Below is a small trained network, with its code and all its weights. Each question gives an input and a class and asks what happens when units are switched off, that is, made to give their printed mean instead of their output.

import numpy as np


def w(rows, s, z=0):
    codes = np.array(rows[::2]) - 128.0
    scale = np.full(codes.shape[1], s)
    scale[-1] = z or s
    return codes * scale


def f(y):
    return np.maximum(y, 0)


def log_softmax(a):
    a = a - a.max(-1, keepdims=True)
    return a - np.log(np.exp(a).sum(-1, keepdims=True))


def net(x, mask):
    res = np.array(x, float).reshape(1, 5) / 4 @ E
    y = f(res @ A[0][:, :-1].T + A[0][:, -1])
    res = res + np.where(mask, y, B[0][:, -1]) @ B[0][:, :-1]
    return log_softmax(res[-1] @ U[:, :-1].T + U[:, -1])


A, B = {}, {}
E = w([
[218,40,55,190,130,154,36,106,141,94,144],'x0',
[191,156,182,83,27,139,134,66,113,53,118],'x1',
[166,192,38,4,164,129,75,115,143,154,125],'x2',
[63,46,129,62,98,142,147,123,254,117,94],'x3',
[121,65,144,108,96,129,130,42,66,235,102],'x4',
],0.0076)
A[0] = w([
[131,64,140,104,95,133,127,66,81,231,117,74],'N0',
[171,157,145,86,74,135,125,93,115,91,125,120],'N1',
[116,109,135,112,116,131,137,130,154,121,96,85],'N2',
[132,105,132,116,126,124,131,115,107,155,125,254],'N3',
[76,102,86,178,210,125,132,173,146,201,135,95],'N4',
[135,98,131,122,132,118,129,117,99,145,122,88],'N5',
[134,173,123,143,148,129,129,167,166,55,130,140],'N6',
[113,102,131,111,105,120,138,125,160,104,134,94],'N7',
[120,110,158,190,105,128,127,131,127,120,129,65],'N8',
[175,209,126,190,154,125,109,128,5,128,133,79],'N9',
[90,79,190,220,104,128,167,138,123,105,128,91],'N10',
[159,133,153,123,78,122,145,101,127,93,115,68],'N11',
[101,75,122,105,117,124,130,114,200,111,138,84],'N12',
[214,45,75,172,131,132,73,99,150,93,136,106],'N13',
[54,220,198,77,127,121,189,137,122,159,128,79],'N14',
[116,122,139,162,116,130,137,129,130,122,127,236],'N15',
[161,180,53,31,151,130,93,116,148,164,127,90],'N16',
[133,175,122,160,153,128,132,189,189,40,129,82],'N17',
[157,99,104,135,128,126,98,127,135,116,135,75],'N18',
[151,117,174,107,71,129,138,95,123,68,140,138],'N19',
[91,63,141,79,111,135,127,115,223,123,114,92],'N20',
],0.017,0.0085)
B[0] = w([
[134,119,107,142,105,125,111,13,69,109,204,233],'N0',
[116,126,120,156,179,129,62,145,123,172,98,198],'N1',
[149,114,117,139,139,133,165,123,100,152,141,156],'N2',
[73,206,178,117,81,129,107,110,253,124,131,206],'N3',
[126,125,116,171,160,135,27,149,101,200,76,249],'N4',
[138,116,119,135,121,117,126,97,116,126,149,150],'N5',
[98,159,148,123,91,130,115,58,162,140,157,200],'N6',
[155,125,121,136,136,127,149,135,117,157,147,160],'N7',
[155,107,120,102,182,122,152,125,96,87,140,168],'N8',
[157,121,118,126,116,130,220,170,138,214,178,248],'N9',
[164,111,131,77,227,117,146,134,108,52,153,227],'N10',
[144,93,94,156,165,138,89,131,71,160,117,165],'N11',
[146,136,127,130,125,120,175,160,116,183,148,198],'N12',
[99,110,133,129,40,130,137,187,102,63,67,245],'N13',
[124,83,113,141,35,138,133,182,84,55,71,231],'N14',
[86,172,166,77,128,134,124,150,234,116,100,195],'N15',
[143,119,161,75,238,117,149,135,151,49,144,231],'N16',
[126,123,119,138,99,120,106,25,97,119,187,210],'N17',
[149,95,101,139,112,146,136,124,70,108,107,160],'N18',
[108,144,131,149,154,124,58,144,140,179,100,194],'N19',
[151,136,123,132,112,132,200,164,138,192,171,234],'N20',
],0.025,0.016)
U = w([
[178,144,152,147,112,144,231,184,132,219,196,144],'0',
[100,86,157,143,50,159,146,175,85,65,97,116],'1',
[159,122,197,70,231,116,140,135,131,68,161,136],'2',
[101,149,158,157,86,126,108,12,95,128,219,95],'3',
[121,129,144,195,189,149,40,158,100,202,108,177],'4',
[61,234,215,116,101,136,138,132,254,129,118,252],'5',
[187,149,109,190,155,139,187,60,149,125,63,58],'6',
[169,171,67,194,158,145,184,81,158,112,89,58],'7',
],0.0078,0.0046)

Each question gives the input, the list of numbers given to net, and the class t.
The units are the neurons (one row each of A and B). Each row of codes is followed by its name. A weight is (code - 128) times the scale printed after its matrix; where a second scale follows, it is the last column's (A, B and U).
mask holds one flag per neuron, in row order. A switched-off neuron (its flag False) gives its mean, the last column of its row in B, instead of its output. The means were averaged over made-up inputs and are rounded, as every weight is.
A unit's drop is (log p(t) with every unit on - log p(t) with that unit switched off) / (log p(t) with every unit on - log p(t) with every unit switched off).
unit that matters most: the unit with the biggest drop
k most important neurons: the k neurons with the biggest drops, biggest first
drop of u: that unit's drop, to one decimal
input [5,-4,1,3,7], class 3: most important neuron	N0
input [-1,-6,5,3,-6], class 3: 3 most important neurons	N17, N6, N10
input [3,1,1,-6,-7], class 3: 4 most important neurons	N17, N6, N20, N12
input [1,-7,-6,-7,-8], class 3: 4 most important neurons	N17, N6, N20, N16
input [6,-3,1,-4,-1], class 1: 2 most important neurons	N13, N20
input [2,1,-7,-6,5], class 2: 3 most important neurons	N10, N20, N8
input [-3,-8,-1,-6,-7], class 4: 3 most important neurons	N4, N0, N20
input [-6,2,8,-4,4], class 2: 2 most important neurons	N16, N13
input [5,7,-2,7,5], class 0: 2 most important neurons	N20, N4
input [-7,6,-5,6,-4], class 1: 2 most important neurons	N14, N9
input [7,5,-3,-8,8], class 0: 3 most important neurons	N9, N17, N14
input [-5,6,7,-1,-4], class 2: 3 most important neurons	N16, N4, N13
input [3,7,-2,-5,-1], class 4: 4 most important neurons	N1, N19, N20, N11
input [-1,-7,7,5,-6], class 2: unit that matters most	N16
input [2,0,3,2,4], class 3: drop of N19	0.1
input [0,-6,-3,3,-7], class 3: drop of N0	0.0
input [5,2,-4,0,-2], class 1: drop of N16	1.1
